Here is a tiny trained network, its code and every weight. The questions are about switching its units off for an input and a target symbol, where a switched-off unit gives its printed mean instead of its output.

import numpy as np


def w(rows, s, z=0):
    codes = np.array(rows[::2]) - 128.0
    scale = np.full(codes.shape[1], s)
    scale[-1] = z or s
    return codes * scale


def norm(h):
    return h / np.sqrt((h * h).mean(-1, keepdims=True) + 1e-5)


def f(y):
    return np.maximum(y, 0)


def softmax(a):
    e = np.exp(a - a.max(-1, keepdims=True))
    return e / e.sum(-1, keepdims=True)


def log_softmax(a):
    a = a - a.max(-1, keepdims=True)
    return a - np.log(np.exp(a).sum(-1, keepdims=True))


def net(x, mask):
    ids = ['βζηθλμξπστφ'.index(c) for c in x.split()]
    T = len(ids)
    res = E[ids] + P[:T]
    r = norm(res)
    for j in range(2):
        rows = slice(4 * j, 4 * j + 4)
        q, k, v = (r @ M[0][rows].T for M in (Q, K, V))
        z = softmax(np.where(np.tri(T) > 0, q @ k.T / 4**0.5, -1e9)) @ v
        o = O[0][rows]
        res = res + np.where(mask[j], z, o[:, -1]) @ o[:, :-1]
    y = f(norm(res) @ A[0][:, :-1].T + A[0][:, -1])
    res = res + np.where(mask[2:18], y, B[0][:, -1]) @ B[0][:, :-1]
    return log_softmax(norm(res)[-1] @ U[:, :-1].T + U[:, -1])


Q, K, V, O, A, B = {}, {}, {}, {}, {}, {}
E = w([
[177,178,146,100],'β',
[31,120,117,128],'ζ',
[108,188,105,104],'η',
[175,163,100,166],'θ',
[121,67,96,110],'λ',
[121,67,96,110],'μ',
[174,182,144,105],'ξ',
[165,186,147,107],'π',
[6,99,103,130],'σ',
[137,149,210,113],'τ',
[144,138,173,195],'φ',
],0.022)
P = w([
[255,184,139,138],'0',
[211,194,137,148],'1',
[213,111,69,59],'2',
[134,180,139,192],'3',
[183,82,44,46],'4',
[116,173,140,209],'5',
[134,51,17,63],'6',
[97,168,140,218],'7',
[121,38,9,66],'8',
[88,157,137,221],'9',
[87,24,6,54],'10',
[84,166,140,226],'11',
],0.0056)
Q[0] = w([
[146,115,78,146],'H0',
[131,99,193,75],'H0',
[164,62,193,233],'H0',
[142,31,185,1],'H0',
[200,30,96,154],'H1',
[167,163,125,233],'H1',
[59,251,205,223],'H1',
[113,193,151,204],'H1',
],0.0096)
K[0] = w([
[129,154,126,122],'H0',
[122,136,147,86],'H0',
[146,134,233,202],'H0',
[139,90,175,42],'H0',
[173,128,10,153],'H1',
[163,146,119,119],'H1',
[130,132,188,117],'H1',
[153,112,137,137],'H1',
],0.013)
V[0] = w([
[117,182,74,195],'H0',
[164,140,42,246],'H0',
[106,73,112,161],'H0',
[141,79,246,197],'H0',
[141,88,172,162],'H1',
[144,175,118,163],'H1',
[110,89,166,94],'H1',
[156,107,111,99],'H1',
],0.013)
O[0] = w([
[118,38,70,193,217],'H0',
[180,55,81,235,136],'H0',
[182,46,88,84,40],'H0',
[87,3,177,37,4],'H0',
[61,121,196,201,82],'H1',
[204,114,112,173,179],'H1',
[55,192,161,135,124],'H1',
[118,106,85,94,91],'H1',
],0.0058,0.0021)
A[0] = w([
[111,122,164,95,118],'N0',
[80,74,159,165,70],'N1',
[189,144,138,61,77],'N2',
[109,64,178,116,72],'N3',
[163,193,94,123,29],'N4',
[126,112,184,152,199],'N5',
[146,95,110,154,38],'N6',
[78,110,169,196,115],'N7',
[105,28,140,138,64],'N8',
[190,131,158,192,42],'N9',
[130,142,200,84,3],'N10',
[167,174,99,166,114],'N11',
[112,78,175,60,85],'N12',
[101,158,221,147,23],'N13',
[115,65,249,148,19],'N14',
[191,149,181,181,167],'N15',
],0.015,0.0046)
B[0] = w([
[151,164,127,165,167],'N0',
[146,76,170,111,195],'N1',
[139,152,94,96,200],'N2',
[110,112,151,122,166],'N3',
[132,138,190,152,214],'N4',
[85,97,160,105,192],'N5',
[135,150,150,130,156],'N6',
[223,141,128,99,226],'N7',
[127,142,129,147,183],'N8',
[77,60,19,129,198],'N9',
[9,120,95,139,174],'N10',
[118,130,179,177,243],'N11',
[123,121,137,185,182],'N12',
[22,70,145,151,184],'N13',
[116,189,103,89,190],'N14',
[113,77,135,77,254],'N15',
],0.011,0.0054)
U = w([
[190,147,157,81,255],'β',
[130,185,95,131,179],'ζ',
[131,178,163,253,12],'η',
[172,98,117,221,165],'θ',
[179,109,106,63,85],'λ',
[181,109,104,63,66],'μ',
[180,144,155,128,128],'ξ',
[171,147,167,143,91],'π',
[131,111,125,118,24],'σ',
[84,122,227,149,153],'τ',
[178,40,191,88,192],'φ',
],0.013,0.0033)

Each question gives the input, a string of symbols that net reads in full, and the target symbol t.
The units are the heads (4 rows each of Q, K, V and O) and the neurons (one row each of A and B). Each row of codes is followed by its name. A weight is (code - 128) times the scale printed after its matrix; where a second scale follows, it is the last column's (O, A, B and U).
mask holds one flag per unit, heads first, then neurons. A switched-off unit (its flag False) gives its mean, the last column of its rows in O or B, instead of its output. The means were averaged over made-up inputs and are rounded, as every weight is.
A unit's drop is (log p(t) with every unit on - log p(t) with that unit switched off) / (log p(t) with every unit on - log p(t) with every unit switched off).
The circuit of an input: a set's keep is (log p(t) with only the set's units on - log p(t) with every unit switched off) / (log p(t) with every unit on - log p(t) with every unit switched off). Starting from the 12 units with the biggest drops (on a tie, the unit counted first), units are removed one at a time, each time the one whose removal leaves the highest keep (on an exact tie, the one counted first), for as long as the keep stays at least 0.8.
circuit, biggest first: the units of the circuit, biggest drop first
most important unit: the unit with the biggest drop
top k neurons: the k neurons with the biggest drops, biggest first
which heads matter: for each layer, one digit per head in row order, 1 if its drop is at least 0.15 and else 0, layers parted by /
input β ζ β β β φ β ζ λ π, target φ: circuit, biggest first	N15, H1
input β ζ ζ φ π φ φ φ ζ φ β σ, target φ: which heads matter	10
input ζ μ λ θ ζ π, target θ: circuit, biggest first	H0, N9
input σ θ ζ π ζ β, target θ: top 3 neurons	N9, N11, N7
input η ζ λ β ζ ζ, target η: which heads matter	10
input ζ β μ η τ λ, target τ: circuit, biggest first	H0, N12
input θ μ σ ξ, target θ: which heads matter	10
input ζ λ ζ ζ φ ζ, target φ: most important unit	N1
input φ φ μ ξ μ θ ζ, target ζ: circuit, biggest first	H0, N15, N13
input λ ζ β ζ ξ ζ τ β β π, target τ: which heads matter	00
input ζ σ τ π, target τ: which heads matter	01
input μ ζ σ θ ζ μ, target θ: which heads matter	10
input τ ζ φ ζ, target φ: which heads matter	10
input η π ζ β τ λ λ ξ, target τ: circuit, biggest first	N15, N7
input β β β η β π β ξ ζ ζ, target η: which heads matter	11
input ζ ζ λ θ θ λ, target θ: which heads matter	10
input θ ζ μ φ π μ β β φ ζ ζ β, target φ: which heads matter	00
input ζ τ ζ θ η τ φ β θ ζ λ ζ, target θ: circuit, biggest first	H0, N7
input μ π ξ ζ φ φ β ξ, target φ: which heads matter	00
input β τ ζ, target ζ: which heads matter	10
input λ λ τ τ θ ζ β ζ τ μ, target τ: top 2 neurons	N12, N9
input φ β β μ η ζ θ μ τ ξ τ β, target τ: which heads matter	01
input β ζ φ ζ θ θ ζ ζ μ σ, target θ: top 2 neurons	N15, N7
input τ μ ζ λ, target τ: top 2 neurons	N12, N9
input π θ ζ σ ζ ζ, target θ: top 3 neurons	N15, N7, N1
